[[103  28   0 -10  53]
 [-56   9 -26  38 -15]
 [ 98  16  11  -5  29]
 [-42 -27  28  -9 -47]
 [ -8   8 -26 -64 -38]]
->
[[ 28   0]
 [  9 -26]]

[[-40  69  77 -69 -51]
 [ 77  34 -23  34  15]
 [ 34 -48 -56 -56  77]
 [ 24 -49 -60  64 -77]]
->
[[ 69  77]
 [ 34 -23]]

[[ 94 -34   4  21]
 [ 59   2 -32  21]
 [ 59   2 -32 -15]
 [ 59 -34   4  21]]
->
[[-34   4]
 [  2 -32]]

[[ 37  51  46 -22  57]
 [ 87  49  64  29 -26]
 [-77   0 -35 -61  59]
 [ 19  36  -6  74   0]
 [ 33  31   0  22  79]]
->
[[51 46]
 [49 64]]

[[-71 -47 -12  10]
 [ -9  12 -34  10]
 [ 78  32  43 -48]
 [-21  34 -52  36]
 [  3   0  11  -4]]
->
[[-47 -12]
 [ 12 -34]]

[[ 25  43 -32 -35  23]
 [ 27  47 -32 -38  32]
 [ 12  -6  14  90  18]
 [ -9 -74  47  70   4]
 [-14  10 -10 -87 -27]]
->
[[ 43 -32]
 [ 47 -32]]

[[ 51 -13  98]
 [ 50 -23 110]
 [ 48 -17  17]
 [-42 -16  -9]]
->
[[-13  98]
 [-23 110]]

[[-77 -69  83 -44]
 [ 16 -15  -6  46]
 [  0 -30  24  -2]
 [ 18 -18 -55  35]
 [-35  88  77 -24]]
->
[[-69  83]
 [-15  -6]]

[[-69   0 -58 -53]
 [-45 -85 -16 -33]
 [-69 -45 -72 -22]]
->
[[  0 -58]
 [-85 -16]]
---
[[  8   3  15  38  41 -42  25 -30 -21  41  44  51 -43]
 [ 32 -59 -28  74  49 -13  49 -41 -17  26 -99 -68  18]]
->
[[ 32 -59 -28  74  49 -13  49 -41 -17  26 -99 -68  18]]

[[-21  26  74 -64 -12  97 -23  31  46  -3  36  67 -28 -42  62 -41]
 [-23  -1 -64 -99 -90  58  21 -30 -36 -26 -38 -61 -76  33 -63 -62]]
->
[[-23  -1 -64 -99 -90  58  21 -30 -36 -26 -38 -61 -76  33 -63 -62]]

[[ 24 -21 -39   3  18  -9 -11 -15 -38   1  18  -2  19  -7  21]
 [ 22  -9  13 -12  16  -3  16 -11 -10   1  18 -20 -28 -16 -11]
 [-68  21  11  32  -8  40 -26 -29  52  -2   3 -12  -1 -22  27]
 [ -1  95  20 -40   6 -15 -11 -87  -5 -68 -35 -25  -6 -28 -30]
 [ 31 -31 -51   0  25 -19 -23 -25 -45   1  28   6  10 -19  33]]
->
[[ 22  -9  13 -12  16  -3  16 -11 -10   1  18 -20 -28 -16 -11]
 [ -1  95  20 -40   6 -15 -11 -87  -5 -68 -35 -25  -6 -28 -30]]

[[ 97 -26  92  15   8  33 -17  10 -22  -5]
 [ 98 -21  92  17   8  32 -14  10 -27   0]
 [ 94 -43  92  11   8  30 -14   4 -15 -14]]
->
[[ 98 -21  92  17   8  32 -14  10 -27   0]]

[[ 16  26  -3]
 [ 94 -17  14]
 [-56 -10  -3]
 [-24 -28  -4]]
->
[[ 94 -17  14]
 [-24 -28  -4]]

[[  8  19  17  49 -34 -47  41  31  36  46 -12 -56]
 [-20 -83  62  32  33 -64  -7 -48   7  31 -50 -19]
 [ 14   5 -52  33  69  -2 -21 -58 -53  29 -72  43]]
->
[[-20 -83  62  32  33 -64  -7 -48   7  31 -50 -19]]

[[ 54  64  -9  44  48  55   7  25   0  52  64]
 [ 43 -29 -15  44 -26 -25 -42  51  52  78  51]
 [ 26  -1  76   0  58 -33 -24  77  67 -60  52]]
->
[[ 43 -29 -15  44 -26 -25 -42  51  52  78  51]]
---
[[ 13 -25   0  16 -83]
 [ 34 -51 100   7  24]
 [ -5  30  56 -16  35]]
->
[[ 34 -51 100   7  24]
 [ 13 -25   0  16 -83]
 [ -5  30  56 -16  35]]

[[ 99  99  -7   0   8]
 [ 88  89  -1 -15  22]
 [ -7  -2  92  -6  -3]
 [ 10  -1  -4  72 -74]]
->
[[ -7  -2  92  -6  -3]
 [ 10  -1  -4  72 -74]
 [ 88  89  -1 -15  22]
 [ 99  99  -7   0   8]]

[[  -4   -7   -2    2    2   -7   97   -1   -5   -8   -5   -6   98]
 [ -10    6  -16    6    6    7   98  -16  -11    6  -10    7   99]
 [-100   -2   -7   89   89   -3  -14   -6 -100   -2 -100   -3  -14]
 [   6  -88   94    0    0  -92    3   94    6  -88    6  -92    3]
 [   4   91  -96   -8   -8   95    5  -96    4   91    4   95    5]]
->
[[   6  -88   94    0    0  -92    3   94    6  -88    6  -92    3]
 [  -4   -7   -2    2    2   -7   97   -1   -5   -8   -5   -6   98]
 [-100   -2   -7   89   89   -3  -14   -6 -100   -2 -100   -3  -14]
 [ -10    6  -16    6    6    7   98  -16  -11    6  -10    7   99]
 [   4   91  -96   -8   -8   95    5  -96    4   91    4   95    5]]

[[ 57 -34  62  82  93  46  38]
 [ 44 -65  33 -52  22  38  85]
 [ 45 -72  35 -42  33  38  90]]
->
[[ 45 -72  35 -42  33  38  90]
 [ 44 -65  33 -52  22  38  85]
 [ 57 -34  62  82  93  46  38]]

[[  45   17  -21  -93  -69   57  -43  -21   15]
 [   5   40   51   17  -20   88   76  -37  -77]
 [ -44    5   25  -57  -67   -3   11   74 -102]
 [ -15   62   44   28  -25   11  -68  -25  -90]
 [ -67   46   57  -99  -42  -24   60  -84  -37]
 [ -83   96  -31   80    7  -36    3  -38  -74]
 [ -13   14  -75  -64   83   25  -51  -29   71]
 [  66   65   38  -45   -4   10  -28  -38    2]]
->
[[ -44    5   25  -57  -67   -3   11   74 -102]
 [ -13   14  -75  -64   83   25  -51  -29   71]
 [  45   17  -21  -93  -69   57  -43  -21   15]
 [   5   40   51   17  -20   88   76  -37  -77]
 [ -67   46   57  -99  -42  -24   60  -84  -37]
 [ -15   62   44   28  -25   11  -68  -25  -90]
 [  66   65   38  -45   -4   10  -28  -38    2]
 [ -83   96  -31   80    7  -36    3  -38  -74]]

[[ 57 110  -6 -11   5 -28 -14 -54  30 -70]
 [-45 -79  48  -2 -28  -7  -7  86  26  67]
 [-31  15 -29  25  27   8 -13 -82 -27 -52]
 [-45  -6 -36  25   5  21 -17 -79 -29 -34]
 [ 36  70  -5   5  32 -14  -3 -78  -3 -72]
 [ 50  95   1  -5  25 -22  -4 -69  20 -73]
 [-57 -84  48   6 -25  22  -6  60  15  67]
 [  4  41 -18  18  33  -4  -4 -82 -21 -65]]
->
[[-57 -84  48   6 -25  22  -6  60  15  67]
 [-45 -79  48  -2 -28  -7  -7  86  26  67]
 [-45  -6 -36  25   5  21 -17 -79 -29 -34]
 [-31  15 -29  25  27   8 -13 -82 -27 -52]
 [  4  41 -18  18  33  -4  -4 -82 -21 -65]
 [ 36  70  -5   5  32 -14  -3 -78  -3 -72]
 [ 50  95   1  -5  25 -22  -4 -69  20 -73]
 [ 57 110  -6 -11   5 -28 -14 -54  30 -70]]
